Here is a tiny trained network, its code and every weight. The questions are about switching its units off for an input and a class, where a switched-off unit gives its printed mean instead of its output.

import numpy as np


def w(rows, s, z=0):
    codes = np.array(rows[::2]) - 128.0
    scale = np.full(codes.shape[1], s)
    scale[-1] = z or s
    return codes * scale


def f(y):
    return np.maximum(y, 0)


def log_softmax(a):
    a = a - a.max(-1, keepdims=True)
    return a - np.log(np.exp(a).sum(-1, keepdims=True))


def net(x, mask):
    res = np.array(x, float).reshape(1, 6) / 4 @ E
    y = f(res @ A[0][:, :-1].T + A[0][:, -1])
    res = res + np.where(mask, y, B[0][:, -1]) @ B[0][:, :-1]
    return log_softmax(res[-1] @ U[:, :-1].T + U[:, -1])


A, B = {}, {}
E = w([
[127,133,132,127,126,131,129,135,136],'x0',
[9,101,116,39,45,92,49,97,179],'x1',
[107,117,44,2,164,202,158,164,61],'x2',
[168,212,45,78,79,44,219,86,163],'x3',
[245,118,110,99,61,187,64,92,156],'x4',
[154,122,74,153,89,51,64,241,50],'x5',
],0.007)
A[0] = w([
[155,140,193,229,94,67,117,107,177,38],'n1',
[218,171,127,212,184,124,190,163,83,55],'n2',
[216,98,124,115,88,180,95,95,143,25],'n3',
[147,124,80,169,74,34,49,255,50,38],'n4',
[82,114,133,148,181,91,193,140,94,71],'n5',
[71,63,203,164,185,182,73,147,123,60],'n6',
[204,113,109,100,101,192,87,73,139,145],'n7',
[162,207,96,93,86,45,179,89,168,95],'n8',
[63,132,119,146,180,80,177,145,103,34],'n9',
[47,144,156,131,187,120,185,122,110,107],'n10',
[117,52,188,150,145,202,39,157,104,50],'n11',
[33,108,118,76,84,104,70,98,182,114],'n12',
[71,109,151,154,184,76,177,132,121,52],'n13',
[202,155,145,178,202,193,203,138,99,78],'n14',
[104,140,85,43,146,197,147,157,98,26],'n15',
[147,120,44,52,170,168,162,170,70,8],'n16',
[97,131,190,119,161,210,192,22,217,94],'n17',
[53,117,138,117,142,93,152,157,131,78],'n18',
[158,146,192,196,95,33,94,112,181,61],'n19',
[138,199,62,109,101,65,213,102,155,2],'n20',
],0.0074,0.003)
B[0] = w([
[50,25,73,79,232,185,79,82,136,211],'n1',
[80,133,185,79,42,139,71,51,106,247],'n2',
[206,186,84,118,158,74,48,154,199,187],'n3',
[202,85,174,128,112,48,255,91,125,253],'n4',
[166,168,100,109,136,99,79,118,180,181],'n5',
[158,195,48,216,115,177,175,109,57,214],'n6',
[203,170,115,121,156,77,95,162,185,209],'n7',
[90,179,60,195,139,192,140,139,52,231],'n8',
[188,177,98,111,134,88,43,128,168,177],'n9',
[213,170,102,112,141,84,104,145,199,190],'n10',
[136,200,30,215,103,154,159,112,79,222],'n11',
[87,164,198,98,28,128,98,37,86,209],'n12',
[193,149,83,108,139,116,63,130,181,176],'n13',
[61,153,213,72,28,125,63,30,82,246],'n14',
[104,53,122,83,199,136,127,69,115,196],'n15',
[82,50,120,88,201,159,93,65,132,218],'n16',
[175,75,151,127,121,53,253,105,112,227],'n17',
[172,173,129,122,132,111,64,97,166,167],'n18',
[87,46,89,81,208,172,111,74,116,213],'n19',
[96,185,62,204,126,204,129,136,61,216],'n20',
],0.0068,0.0079)
U = w([
[118,176,68,193,120,179,153,127,76,76],'0',
[82,138,208,86,34,123,66,93,105,83],'1',
[93,29,107,92,223,152,97,113,133,96],'2',
[204,171,109,116,145,77,62,140,201,101],'3',
[171,87,165,122,114,67,251,122,126,151],'4',
[118,132,141,127,124,132,127,136,129,251],'5',
[107,124,167,124,127,133,128,185,151,144],'6',
[92,117,186,136,132,143,140,208,180,92],'7',
],0.012,0.016)

Each question gives the input, the list of numbers given to net, and the class t.
The units are the neurons (one row each of A and B). Each row of codes is followed by its name. A weight is (code - 128) times the scale printed after its matrix; where a second scale follows, it is the last column's (A, B and U).
mask holds one flag per neuron, in row order. A switched-off neuron (its flag False) gives its mean, the last column of its row in B, instead of its output. The means were averaged over made-up inputs and are rounded, as every weight is.
A unit's drop is (log p(t) with every unit on - log p(t) with that unit switched off) / (log p(t) with every unit on - log p(t) with every unit switched off).
The circuit of an input: a set's keep is (log p(t) with only the set's units on - log p(t) with every unit switched off) / (log p(t) with every unit on - log p(t) with every unit switched off). Starting from the 12 units with the biggest drops (on a tie, the unit counted first), units are removed one at a time, each time the one whose removal leaves the highest keep (on an exact tie, the one counted first), for as long as the keep stays at least 0.8.
circuit, biggest first: the units of the circuit, biggest drop first
unit that matters most: the unit with the biggest drop
k most important neurons: the k neurons with the biggest drops, biggest first
drop when u is switched off: that unit's drop, to one decimal
input [0,7,7,1,-7,-7], class 1: circuit, biggest first	n12
input [1,-7,-6,8,7,-7], class 0: 3 most important neurons	n8, n20, n4
input [-8,-5,-8,4,3,-6], class 2: 2 most important neurons	n1, n19
input [5,5,-6,0,-4,4], class 2: 2 most important neurons	n19, n1
input [-7,-8,2,-7,-4,2], class 1: 2 most important neurons	n14, n2
input [-5,-7,0,-6,6,-7], class 1: 4 most important neurons	n14, n2, n4, n8
input [8,6,8,6,5,-3], class 2: 2 most important neurons	n15, n16
input [3,0,-6,-4,-8,-7], class 3: circuit, biggest first	n10, n13
input [-3,6,-5,-5,7,-4], class 3: 3 most important neurons	n3, n7, n14
input [6,1,6,7,6,-8], class 4: 2 most important neurons	n17, n11
input [-3,4,5,-5,-6,0], class 3: circuit, biggest first	n10, n18, n9, n1
input [3,2,-1,7,3,8], class 4: 3 most important neurons	n4, n11, n6
input [1,-7,-1,-1,-5,8], class 4: 3 most important neurons	n4, n12, n20
input [8,-1,-3,1,8,-5], class 3: unit that matters most	n3
input [3,-4,-2,-4,-6,7], class 4: 2 most important neurons	n4, n3
input [0,-5,1,2,-8,8], class 3: circuit, biggest first	n9, n5
input [7,7,1,8,6,8], class 0: drop when n20 is switched off	0.5
input [-5,-1,-8,-6,-2,-2], class 2: drop when n1 is switched off	1.6
input [-8,-3,8,-1,6,8], class 2: drop when n15 is switched off	0.4
input [-5,-8,-6,1,2,2], class 1: circuit, biggest first	n2
